Below are the code and all the weights of a small trained network. Each question names an input and a class and asks about switching units off, where a switched-off unit gives its printed mean instead of its output.

import numpy as np


def w(rows, s, z=0):
    codes = np.array(rows[::2]) - 128.0
    scale = np.full(codes.shape[1], s)
    scale[-1] = z or s
    return codes * scale


def norm(h):
    return h / np.sqrt((h * h).mean(-1, keepdims=True) + 1e-5)


def f(y):
    return np.maximum(y, 0)


def log_softmax(a):
    a = a - a.max(-1, keepdims=True)
    return a - np.log(np.exp(a).sum(-1, keepdims=True))


def net(x, mask):
    res = np.array(x, float).reshape(1, 8) / 4 @ E
    u = 0
    for l in range(2):
        y = f(norm(res) @ A[l][:, :-1].T + A[l][:, -1])
        res = res + np.where(mask[u : u + 15], y, B[l][:, -1]) @ B[l][:, :-1]
        u += 15
    return log_softmax(norm(res)[-1] @ U[:, :-1].T + U[:, -1])


A, B = {}, {}
E = w([
[128,130,127,134,130,128,128,124],'x0',
[125,123,129,128,128,129,127,126],'x1',
[47,157,89,133,80,211,71,159],'x2',
[127,180,62,154,54,78,212,162],'x3',
[85,177,81,117,228,66,113,155],'x4',
[128,51,1,79,145,148,131,84],'x5',
[185,96,105,213,149,161,106,242],'x6',
[130,129,129,131,129,129,129,128],'x7',
],0.0047)
A[0] = w([
[165,72,22,41,142,143,120,116,19],'L0N1',
[114,108,185,106,183,146,69,59,40],'L0N2',
[181,107,58,49,103,112,95,141,54],'L0N3',
[157,32,11,3,139,185,159,122,41],'L0N4',
[87,149,77,148,213,51,78,223,103],'L0N5',
[185,67,138,171,54,171,151,162,130],'L0N6',
[99,76,188,82,51,154,169,108,71],'L0N7',
[225,82,143,174,184,76,185,157,109],'L0N8',
[217,112,152,145,190,93,193,93,2],'L0N9',
[192,104,179,104,197,62,231,41,46],'L0N10',
[50,122,137,107,121,163,116,141,70],'L0N11',
[137,79,56,77,149,154,153,119,9],'L0N12',
[145,180,76,156,88,143,224,138,47],'L0N13',
[146,162,113,129,113,78,91,184,80],'L0N14',
[181,81,155,167,170,157,32,143,102],'L0N15',
],0.0046)
B[0] = w([
[90,96,155,227,141,88,113,66,190],'L0N1',
[120,45,144,96,148,151,182,189,169],'L0N2',
[101,121,128,160,148,118,126,117,157],'L0N3',
[95,119,166,231,127,78,113,79,242],'L0N4',
[202,178,113,114,160,189,153,56,244],'L0N5',
[187,154,88,120,194,150,138,83,238],'L0N6',
[195,185,103,125,160,152,136,103,176],'L0N7',
[126,131,96,98,84,129,30,159,253],'L0N8',
[150,124,112,110,66,74,53,151,164],'L0N9',
[152,113,79,95,70,83,3,152,227],'L0N10',
[166,122,103,123,107,122,101,156,148],'L0N11',
[107,112,129,185,126,113,97,95,152],'L0N12',
[109,54,119,118,123,112,164,149,171],'L0N13',
[127,109,140,121,144,162,153,101,154],'L0N14',
[115,76,115,85,115,133,221,167,224],'L0N15',
],0.0059,0.003)
A[1] = w([
[57,149,163,39,86,91,139,45,8],'L1N1',
[42,166,84,138,86,212,68,147,118],'L1N2',
[178,120,120,145,80,139,160,83,112],'L1N3',
[124,186,254,174,130,102,124,173,32],'L1N4',
[139,101,148,100,191,126,90,106,143],'L1N5',
[172,116,140,203,126,152,108,196,2],'L1N6',
[146,102,118,161,149,144,120,165,3],'L1N7',
[112,116,153,101,115,130,112,60,113],'L1N8',
[150,152,115,151,96,87,173,171,110],'L1N9',
[95,158,100,92,155,102,126,110,91],'L1N10',
[173,81,148,131,94,173,127,97,134],'L1N11',
[121,141,55,145,100,76,186,135,119],'L1N12',
[104,54,135,112,161,150,115,139,97],'L1N13',
[108,160,108,108,204,103,130,117,125],'L1N14',
[103,171,198,126,110,99,119,103,117],'L1N15',
],0.0091,0.0037)
B[1] = w([
[171,66,61,139,202,151,145,211,233],'L1N1',
[205,95,165,86,132,16,102,104,252],'L1N2',
[99,196,146,136,192,131,90,134,221],'L1N3',
[67,76,81,176,98,111,100,23,219],'L1N4',
[83,155,163,128,47,143,155,152,246],'L1N5',
[114,103,52,78,172,122,183,124,225],'L1N6',
[108,134,99,103,145,121,177,124,171],'L1N7',
[134,128,86,161,137,140,156,195,212],'L1N8',
[93,93,157,86,127,164,101,117,210],'L1N9',
[182,159,125,161,124,176,118,137,179],'L1N10',
[111,236,128,140,137,103,120,133,249],'L1N11',
[66,103,255,107,110,182,115,137,252],'L1N12',
[84,146,173,117,84,98,174,134,209],'L1N13',
[170,178,153,161,71,163,136,110,210],'L1N14',
[132,74,72,148,161,152,139,130,200],'L1N15',
],0.0077,0.0039)
U = w([
[77,73,95,227,128,101,110,24,117],'0',
[166,87,40,93,201,162,199,213,107],'1',
[210,115,157,37,91,21,45,134,106],'2',
[61,104,251,79,82,185,181,166,90],'3',
[140,149,129,133,123,133,129,132,254],'4',
[196,254,132,152,137,190,131,104,84],'5',
],0.0086,0.0077)

Each question gives the input, the list of numbers given to net, and the class t.
The units are the neurons (one row each of A and B). Each row of codes is followed by its name. A weight is (code - 128) times the scale printed after its matrix; where a second scale follows, it is the last column's (A, B and U).
mask holds one flag per neuron, layer by layer. A switched-off neuron (its flag False) gives its mean, the last column of its row in B, instead of its output. The means were averaged over made-up inputs and are rounded, as every weight is.
A unit's drop is (log p(t) with every unit on - log p(t) with that unit switched off) / (log p(t) with every unit on - log p(t) with every unit switched off).
The circuit of an input: a set's keep is (log p(t) with only the set's units on - log p(t) with every unit switched off) / (log p(t) with every unit on - log p(t) with every unit switched off). Starting from the 12 units with the biggest drops (on a tie, the unit counted first), units are removed one at a time, each time the one whose removal leaves the highest keep (on an exact tie, the one counted first), for as long as the keep stays at least 0.8.
circuit, biggest first: the units of the circuit, biggest drop first
most important unit: the unit with the biggest drop
top k neurons: the k neurons with the biggest drops, biggest first
k most important neurons of layer l: the k neurons of layer l with the biggest drops, biggest first
input [-3,1,7,5,5,-7,8,6], class 1: top 3 neurons => (L1N6; L0N4; L0N5)
input [-7,3,0,-7,4,6,0,6], class 3: top 2 neurons => (L1N5; L1N13)
input [-1,-6,-3,6,-3,-2,5,-8], class 3: circuit, biggest first => (L1N12)
input [-1,7,-8,-6,-6,4,-8,-1], class 1: circuit, biggest first => (L1N1; L1N8)
input [-3,-1,-4,-1,-8,-2,5,-4], class 5: 2 most important neurons of layer 1 => (L1N11; L1N1)
input [-5,8,8,-7,-2,7,2,1], class 2: 3 most important neurons of layer 1 => (L1N2; L1N4; L1N12)
input [-4,-6,-1,-7,7,3,-4,1], class 3: top 2 neurons => (L1N5; L0N2)
input [-5,-4,-6,0,7,-2,5,-4], class 5: top 2 neurons => (L0N5; L1N2)
input [-1,1,-5,3,4,-6,-3,-6], class 0: top 3 neurons => (L1N4; L1N15; L1N2)
input [-3,-5,7,-2,-7,-7,7,2], class 0: circuit, biggest first => (L1N4; L1N6)
input [-2,6,0,-7,-1,6,4,-5], class 3: circuit, biggest first => (L1N13; L1N5)
input [-5,-7,5,1,-7,6,4,-5], class 5: 2 most important neurons of layer 0 => (L0N6; L0N8)
input [0,4,-5,0,-2,-6,6,-8], class 0: top 3 neurons => (L1N4; L1N1; L0N10)
input [-5,-8,-4,-8,-2,3,-6,-8], class 3: circuit, biggest first => (L1N5)
input [-1,6,7,8,2,2,1,3], class 3: top 2 neurons => (L1N12; L0N8)
input [3,-5,7,-2,-7,-5,2,-1], class 2: top 2 neurons => (L1N2; L0N5)
input [1,-6,-6,1,8,3,0,-4], class 5: circuit, biggest first => (L1N14; L1N10)
input [-3,-2,-6,5,4,2,0,0], class 2: 2 most important neurons of layer 0 => (L0N10; L0N8)
input [7,4,5,2,3,7,3,6], class 0: circuit, biggest first => (L0N4; L0N1)
input [8,-7,8,8,-1,-7,8,-1], class 1: most important unit => L1N6
input [3,-3,-7,8,-5,7,-5,-1], class 3: 3 most important neurons of layer 1 => (L1N12; L1N4; L1N2)
input [2,2,7,-3,0,-3,6,-5], class 2: 2 most important neurons of layer 1 => (L1N2; L1N1)
input [2,7,-6,-7,0,-1,-7,8], class 1: 4 most important neurons of layer 1 => (L1N1; L1N8; L1N12; L1N2)
input [0,0,1,-7,8,1,5,-1], class 5: top 2 neurons => (L0N5; L1N14)
input [1,4,5,-7,0,-3,8,4], class 1: top 2 neurons => (L1N6; L1N12)
input [-3,1,8,8,-5,4,5,3], class 2: top 3 neurons => (L1N2; L0N15; L1N5)
